Here is a tiny trained network, its code and every weight. The questions are about switching its units off for an input and a class, where a switched-off unit gives its printed mean instead of its output.

import numpy as np


def w(rows, s, z=0):
    codes = np.array(rows[::2]) - 128.0
    scale = np.full(codes.shape[1], s)
    scale[-1] = z or s
    return codes * scale


def norm(h):
    return h / np.sqrt((h * h).mean(-1, keepdims=True) + 1e-5)


def f(y):
    return y / 2 * (1 + np.tanh(0.7978845608 * (y + 0.044715 * y**3)))


def log_softmax(a):
    a = a - a.max(-1, keepdims=True)
    return a - np.log(np.exp(a).sum(-1, keepdims=True))


def net(x, mask):
    res = np.array(x, float).reshape(1, 7) / 4 @ E
    u = 0
    for l in range(2):
        y = f(norm(res) @ A[l][:, :-1].T + A[l][:, -1])
        res = res + np.where(mask[u : u + 13], y, B[l][:, -1]) @ B[l][:, :-1]
        u += 13
    return log_softmax(norm(res)[-1] @ U[:, :-1].T + U[:, -1])


A, B = {}, {}
E = w([
[138,118,137,131,112,131,118,121,127,125],'x0',
[156,115,152,127,117,75,195,150,182,254],'x1',
[115,90,123,114,154,102,115,124,116,139],'x2',
[209,59,114,128,197,254,93,116,163,138],'x3',
[120,126,128,130,134,126,127,126,129,131],'x4',
[140,103,45,87,56,110,125,107,200,94],'x5',
[117,116,152,132,125,125,111,100,141,134],'x6',
],0.0073)
A[0] = w([
[207,184,147,64,76,160,153,158,146,121,82],'L0N1',
[121,192,141,142,77,159,196,114,116,127,250],'L0N2',
[167,62,109,177,165,229,120,150,157,166,75],'L0N3',
[137,113,49,97,98,100,68,102,173,141,38],'L0N4',
[48,98,123,194,112,98,145,193,150,119,115],'L0N5',
[146,105,67,109,161,171,148,115,114,207,143],'L0N6',
[89,166,163,58,155,178,88,105,131,51,73],'L0N7',
[142,76,59,127,98,131,151,127,215,73,79],'L0N8',
[162,133,224,153,189,177,137,142,2,158,87],'L0N9',
[181,92,143,143,102,124,140,185,155,238,86],'L0N10',
[127,137,111,149,154,190,74,115,76,44,115],'L0N11',
[93,117,144,122,104,116,79,148,91,77,112],'L0N12',
[124,86,107,92,160,170,65,164,103,82,123],'L0N13',
],0.0067,0.0025)
B[0] = w([
[105,84,130,116,125,135,152,105,147,135,145],'L0N1',
[106,39,147,81,144,128,91,92,117,150,189],'L0N2',
[196,246,204,1,186,126,56,101,88,104,242],'L0N3',
[84,102,130,135,140,184,129,195,186,123,173],'L0N4',
[127,124,122,105,91,181,77,68,130,140,153],'L0N5',
[147,164,221,140,135,147,120,67,144,111,186],'L0N6',
[156,99,103,163,127,87,189,99,160,134,185],'L0N7',
[24,115,202,195,202,120,65,227,150,132,206],'L0N8',
[49,57,115,150,76,120,84,223,244,95,253],'L0N9',
[96,142,26,227,147,147,209,34,127,191,215],'L0N10',
[139,107,41,154,169,42,227,102,138,116,236],'L0N11',
[127,145,133,131,120,121,217,122,74,115,165],'L0N12',
[140,162,153,156,134,139,166,88,112,97,201],'L0N13',
],0.007,0.0055)
A[1] = w([
[145,106,197,193,125,133,109,255,137,114,63],'L1N1',
[131,132,123,117,139,145,153,97,136,229,116],'L1N2',
[112,97,115,143,87,88,161,114,152,120,107],'L1N3',
[96,124,77,85,79,181,86,202,207,101,1],'L1N4',
[180,123,110,134,193,186,116,144,157,115,135],'L1N5',
[81,95,119,114,119,82,187,111,104,104,179],'L1N6',
[67,144,170,151,161,163,107,169,148,145,207],'L1N7',
[87,178,143,74,37,97,101,137,20,177,67],'L1N8',
[139,166,144,153,134,136,162,141,106,196,108],'L1N9',
[90,121,170,169,102,110,76,248,166,111,130],'L1N10',
[105,125,125,155,118,157,157,95,125,173,119],'L1N11',
[110,92,103,162,162,147,156,100,61,43,115],'L1N12',
[111,155,163,44,97,136,42,175,103,122,101],'L1N13',
],0.0095,0.0031)
B[1] = w([
[41,62,111,107,97,104,117,178,187,160,190],'L1N1',
[140,138,41,168,80,97,139,122,60,34,203],'L1N2',
[147,141,133,138,167,188,132,148,95,94,193],'L1N3',
[69,58,120,107,134,93,144,167,161,182,189],'L1N4',
[98,137,179,93,72,121,106,181,83,167,226],'L1N5',
[221,118,128,137,149,145,106,135,147,131,240],'L1N6',
[90,81,84,119,83,96,180,141,123,105,241],'L1N7',
[175,206,254,71,208,235,69,121,105,139,202],'L1N8',
[138,76,74,147,104,66,101,127,166,59,158],'L1N9',
[72,61,125,70,125,163,60,161,192,157,253],'L1N10',
[146,124,103,153,167,128,202,65,106,91,163],'L1N11',
[120,128,76,173,56,97,164,81,135,216,223],'L1N12',
[176,155,113,154,116,99,135,97,81,90,168],'L1N13',
],0.008,0.0067)
U = w([
[141,140,53,213,95,85,194,51,89,110,179],'0',
[10,54,139,96,100,121,102,210,181,139,3],'1',
[178,211,233,54,163,184,82,125,91,125,169],'2',
],0.013,0.00044)

Each question gives the input, the list of numbers given to net, and the class t.
The units are the neurons (one row each of A and B). Each row of codes is followed by its name. A weight is (code - 128) times the scale printed after its matrix; where a second scale follows, it is the last column's (A, B and U).
mask holds one flag per neuron, layer by layer. A switched-off neuron (its flag False) gives its mean, the last column of its row in B, instead of its output. The means were averaged over made-up inputs and are rounded, as every weight is.
A unit's drop is (log p(t) with every unit on - log p(t) with that unit switched off) / (log p(t) with every unit on - log p(t) with every unit switched off).
The circuit of an input: a set's keep is (log p(t) with only the set's units on - log p(t) with every unit switched off) / (log p(t) with every unit on - log p(t) with every unit switched off). Starting from the 12 units with the biggest drops (on a tie, the unit counted first), units are removed one at a time, each time the one whose removal leaves the highest keep (on an exact tie, the one counted first), for as long as the keep stays at least 0.8.
units of the circuit, in order: the units of the circuit, biggest drop first
most important unit: the unit with the biggest drop
k most important neurons: the k neurons with the biggest drops, biggest first
k most important neurons of layer l: the k neurons of layer l with the biggest drops, biggest first
drop of u: that unit's drop, to one decimal
input [5,4,-4,7,-8,-5,6], class 2: units of the circuit, in order => (L0N3)
input [8,-5,-1,5,8,4,-8], class 0: 3 most important neurons => (L0N11 L1N12 L0N9)
input [6,-7,0,-7,-3,-5,-6], class 0: 3 most important neurons => (L0N11 L1N12 L0N3)
input [7,0,-8,4,-6,2,2], class 2: 2 most important neurons => (L0N3 L0N9)
input [2,8,8,4,-6,-8,3], class 0: 3 most important neurons of layer 1 => (L1N2 L1N10 L1N11)
input [6,-7,-7,6,2,-3,8], class 0: 2 most important neurons of layer 1 => (L1N12 L1N8)
input [-8,5,2,6,1,-2,-8], class 2: 2 most important neurons of layer 0 => (L0N3 L0N6)
input [6,-4,0,7,7,-7,3], class 1: 2 most important neurons => (L0N9 L1N8)
input [2,-7,3,7,-2,7,-6], class 0: 3 most important neurons of layer 1 => (L1N10 L1N12 L1N8)
input [5,-2,-8,6,7,4,-5], class 2: 2 most important neurons => (L0N3 L0N9)
input [-5,-7,0,-5,-4,-6,2], class 0: 2 most important neurons of layer 0 => (L0N11 L0N8)
input [7,5,-3,6,1,1,3], class 2: 3 most important neurons of layer 0 => (L0N3 L0N11 L0N6)
input [-1,-4,-8,-7,-6,2,7], class 2: drop of L1N8 => 0.1
input [8,8,7,2,7,-6,4], class 0: most important unit => L0N10
input [5,4,-8,6,-1,-4,6], class 2: drop of L0N3 => 6.0
input [3,8,-2,5,7,4,-5], class 0: drop of L0N10 => 0.7
input [-7,3,-3,5,-8,1,-3], class 2: drop of L0N3 => 1.7
